In the rows, 128 means zero.
Group and class of each row:
[115 139 116 120 117 110 128 128 114 152 120 118 142 115 121 118 108 101
 115 131 112 146 115 105 130 127 126 131 135 128 115 157 126 133 121 116
 139 128 118 110 115 130 126 154 128 109 121 153 117 140 107 125 159 136
 105 184 111 130]  <21>:T
[101 113 108 112 120  98 138 137 128 144 114 118 135 136 107 112 110 113
 114 118 123 132 130 110 136 131 124 145 125 118 123 165 136 121 135 119
 118 130 109 125  97 134 133 159 119 106 132 154 126 136 105 132 139 117
 126 175 127 126]  <21>:T
[114 102 143 111 139 119 112 127 141 115 127 103 131 138 113 124  91 163
 136 106 152 117 125 164 101 119 130 120 143 114 131 162 142 125 134 135
 139 136 139 138 116 110 132 128 137 120 127 113 147 119  89 133 141 128
 105 141 130 121]  <25>:X
[ 92 143 147  71 118 143 144 151 110 168 135 185 122 121 145 143 184 119
  95 200 172 130 128 109 252 165 112 150 124 161  36 166 105 112 162 127
 135  91 120 126 200 180 101 125 115 159 162 110 113 151 146  72  88 155
 183 225 131 143]  <21>:T
[ 94 160 121 110 110  99 135 146 115 152 123 112 126 116 117 153 132 117
 101 127  98 142 119  92 119 156 122 138 128 135  99 133 123 143 145 121
 140 121 101 116 140 146 120 146 122 140 133 129 116 140 104 122 104 143
 132 191 112 122]  <21>:P
[ 98 136 113 138 129 113 141 134 129 139 113  96 155 110 115 109  91 100
 108 127  96 148 132 120 110 120 129 119  86 122 127 158 131 133 121 103
 132 137 102 119 144 133 143 157 124 108 119 153 131 147 129 154 130 125
 120 170 120 121]  <21>:T
[130 101 108 164 149 139 116 120 163 127 126  84 138 190 109 123 115 137
 130 112 143 127 139 181  92 110 139 112 119 127 150 154 143 129  99 105
 142 141 157 140 131 107 135 112 133 122 127 143 149 130 145 127 164 112
 115  28 143 146]  <25>:L
[115 138 140 111 119 113 138 121 113 138 131 134 127 119 125 125 138 129
 117 146 129 130 123  98 168 145 128 147 126 126 110 143 119 110 129 140
 134 115 119 133 108 143 110 148 119 110 124 126 120 111 128 116 110 131
 151 190 118 116]  <21>:T
[101 147 115 127 134 116 122 187 110 153 123 144 155 120 121 122 115  90
 101 139 105 150 129 110 130 130 123 109 106 122 110 158 137 151 136  90
 148 140  90 116 164 137 136 126 122 119 126 153 130 159 128 141 110 127
 124 177 132 137]  <21>:T
[118 126 112 157 160 139 124 144 156 136 131  91 133 128 106 145 120 152
 102 115 116 115 159 173 120 125 137 106 107 112 100 137 169 145 137 107
 137 136 125 145 184 109 142  94 124 149 137 133 157 138 131 133 139 126
  72  60 130 146]  <25>:L
[115 131 122 113 113 104 123 141 118 133 116 121 143 114 117 120 113 103
 119 137 104 150 122 114 108 126 122 130 148 113 125 139 128 125 121 115
 128 117 119 110 118 145 128 154 130 111 116 144 134 137 110 150 109 128
 118 208 117 130]  <21>:T
[110 135 133 136 122 113 114 145 132 133 109 120 206 107 118 124 111 104
 102 134  93 140 129 113 117 118 131 116 113 137 109 154 129 129 111 100
 124 130 101 120 159 135 140 150 114 125 132 158 126 159 140 136 117 119
 115 161 126 125]  <21>:T
[122 116 111 119 126 113 127 124 120 150 123 123 134 130 113 114 125 124
 116 126 127 137 130 124 134 134 121 128 109 124 114 150 147 119  85 120
 135 125 122 127 102 132 126 137 123 121 124 133 125 123 119 115 129 123
 128 138 119 117]  <21>:P
[126  97 117 129  92  96 115 102 123 117 121 133 123 142 129  97  88  81
 162 104 145 137 101 113  83 122 133 145 152 114 171 153 116 119  97 153
 137 128 140 126  27 124 133 195 146  83 106 119 121 113  97 163 147 108
 145 169  89 122]  <21>:T
[132  82 125 133 128 141 128 131 168 132 110 111 112 140 119 123 124 154
 120 141 169 116 132 182 136 106 129 111 116  99 114 173 154 137 131 125
 148 121 154 161 105 129 126 133 124 116 140 137 108 111 128 106 149 109
 114  73 133 141]  <25>:X
[129 112 145  93  97 119 126 128 104 138 119 158 131 107 133 121 114  92
 127 150 136 131 105 103 160 123  91 154 168 144 118 157 101 114 126 144
 128 121 130 115  98 153 115 158 133 110 138 123 114 125 123 130 102 132
 161 225 107 120]  <21>:T
[ 95 146 119 138 131 100 109 141 108 131 122 107 161  87 115 123  94  91
 104 129  83 153 129 107 108 128 120 102 143 119 128 134 133 140 113 102
 134 130 104 117 138 130 158 155 122 144 126 163 128 160  99 161 106 146
 115 178 133 130]  <21>:T
[125 129 128 118 103  86 135 122 122 143 123 144 121 129 126  90 123 106
 126 127 128 136 109 107 137 124 121 134 100 126 108 160 135 128 135 127
 128 113 100 120  83 139 117 160 132 112 115 117 113 117 118 124 169 114
 135 148 113 106]  <21>:P
[110 113 116 126 136 134 104 140 156 125 128  93 122 148 119  97 112 152
 122 125 140 119 130 163 125 121 136 107 142 111 117 151 136 146 134 116
 143 140 136 131 132 104 135 132 135 134 129 118 140 125 117 137 119 130
 101  91 118 158]  <25>:X
[116 137 133  99 122 104 130 118 119 132 122 134 132 126 121 120 130 117
 125 140 126 117 122 113 160 135 111 137 138 130 112 161 134 117 136 118
 130 124 123 127 107 144 128 130 143 106 127 146 123 133 138 125 119 126
 152 181 129 108]  <21>:T
[120  95 115 128 129 129 130 132 142 123 129 114 118 139 119 124 119 141
 146 119 166 122 124 168 121 125 141 123 117 105 129 152 159 120 121 139
 138 129 139 142  91 111 143 147 135 130 145 103 139 117 120 126 149 100
 115 104 132 122]  <25>:X
[128 117 113 115 119 121 137 112 117 152 126 125 139 123 113 109 136 112
 107 130 122 133 115 109 181 133 119 144 126 124 109 145 121 118 122 119
 154 111  98 124 110 166 114 139 124 109 124 145 122 130 126 101 123 133
 156 143 115 124]  <21>:P
[127 120 118 134 138 139 114 143 145 129 125  94 132 158 115 126 130 134
 118 125 138 130 129 175 136 126 133 107 118 127 125 172 181 140 127 108
 137 130 133 138 125 108 134 132 127 128 142 122 148 130 114 131 143 111
  87  87 130 135]  <25>:X
[117  93 105 123 159 139 109 104 155 144 123  97 120 140 111 121 112 156
 121 119 138 113 131 175 154 116 122 106 125 115 127 175 144 133 137 114
 142 136 138 149 151 117 130 117 126 117 145 134 158 131 139 126 150 132
 119  79 131 144]  <25>:L
[134  98 115 136 158 154 128 114 129 123 126 130 116 147 118 130 141 149
 136 123 159 106 138 169 137 107 134 112 114 127 138 154 155 126 122 138
 136 127 155 149 126 131 132 118 110 130 135 131 137 115 136 130 137 137
 119  64 118 136]  <25>:L

Group and class of each row:
[130 122 124 139 137 129 111 131 122 109 103 105 127 126 124 115 125 137
 122 120 122 132 147 152 117 127 126 121 131 113 136 125 124 130 125 126
 128 125 120 126 110 130 111 135 126 136 130 131 132 131 128 125 116 114
 140 128 136 138]  <88>:Q372
[140 122 132 122 122 134 131 118 112 131 134 130 148 137 131  99 135 142
 118 137 127 135 139 133 135 141 113 132 122 122 134 131  96 127 129 150
 138 134 119 143 134 113 114 121 115 106 128 131 116 130 141 148 136 119
 139 128 114 134]  <89>:Q896
[147 142 133 119 120 112 137  94 113  94 114 153 126 103 137  75 123 137
 152 139 101 125 161 111 115 108 187 115 174 128 108 129 128 126 138  96
 121 151 120 130 137 140 148 119 131 166 135  98 114 118 130 135 110 125
 124 110 129 143]  <86>:Q881
[145 139 126 138 134 105 142 108 127 118 105 144 131 107 145  78 141 145
 144 142 102 113 136 117 120 125 163 113 152 129 124 130 130 133 155  97
 131 149 117 126 131 136 165 128 132 146 134 134 124 124 118 137 133 120
 135 144 133 134]  <86>:Q881
[122 138 119 131 153 105 113 142 147  97 117 117 122 118 120 123 126 146
 138 131 113 128 143 169 110 131 129 131 142 115 123 115 134 121 113 134
 118 133 115 119 105 122 124 130 142 156 135 131 116 131 113 122 119 116
 117 119 131 137]  <88>:Q372
[133 114 146 149 138 118 113 127 119 148 139 152 144 178 129 136 137 127
  82 137 137 145 142 152 138 137 110 136 128 123 147 111 117 132 124 137
 128 111 140 119 124 130 107 147 128 112 129 141 111 133 141 122 134 141
 175 120 116 120]  <89>:Q896
[132 119 148 120  98 152 151 124 132 157 127 136 136 179 139 119 125 107
  99 109 144 130 104  89 142 106 123 141 124 124 134 146 132 153 135 119
 132 100 140 114 138 145 132 137 129  85 116 109 161 109 122 123 129 132
 158 168 161 109]  <81>:Q915
[144 129 149 124 114 137 145 116 123 144 137 157 138 165 131 102 135 128
  92 127 132 140 128 115 143 121 108 136 129 124 141 113 112 148 146 123
 134 114 136 126 131 136 125 140 125 102 121 120 133 132 134 135 135 123
 162 141 141 127]  <81>:Q326
[124 120 137 137 114 153 146 128 137 145 121 148 125 171 128 131 131 113
  96 123 143 118 112 108 141 120  89 135 124 123 135 134 125 149 132 136
 132  99 141 123 135 132 118 126 128 101 117 123 150 123 131 137 136 135
 139 121 150 111]  <81>:Q326
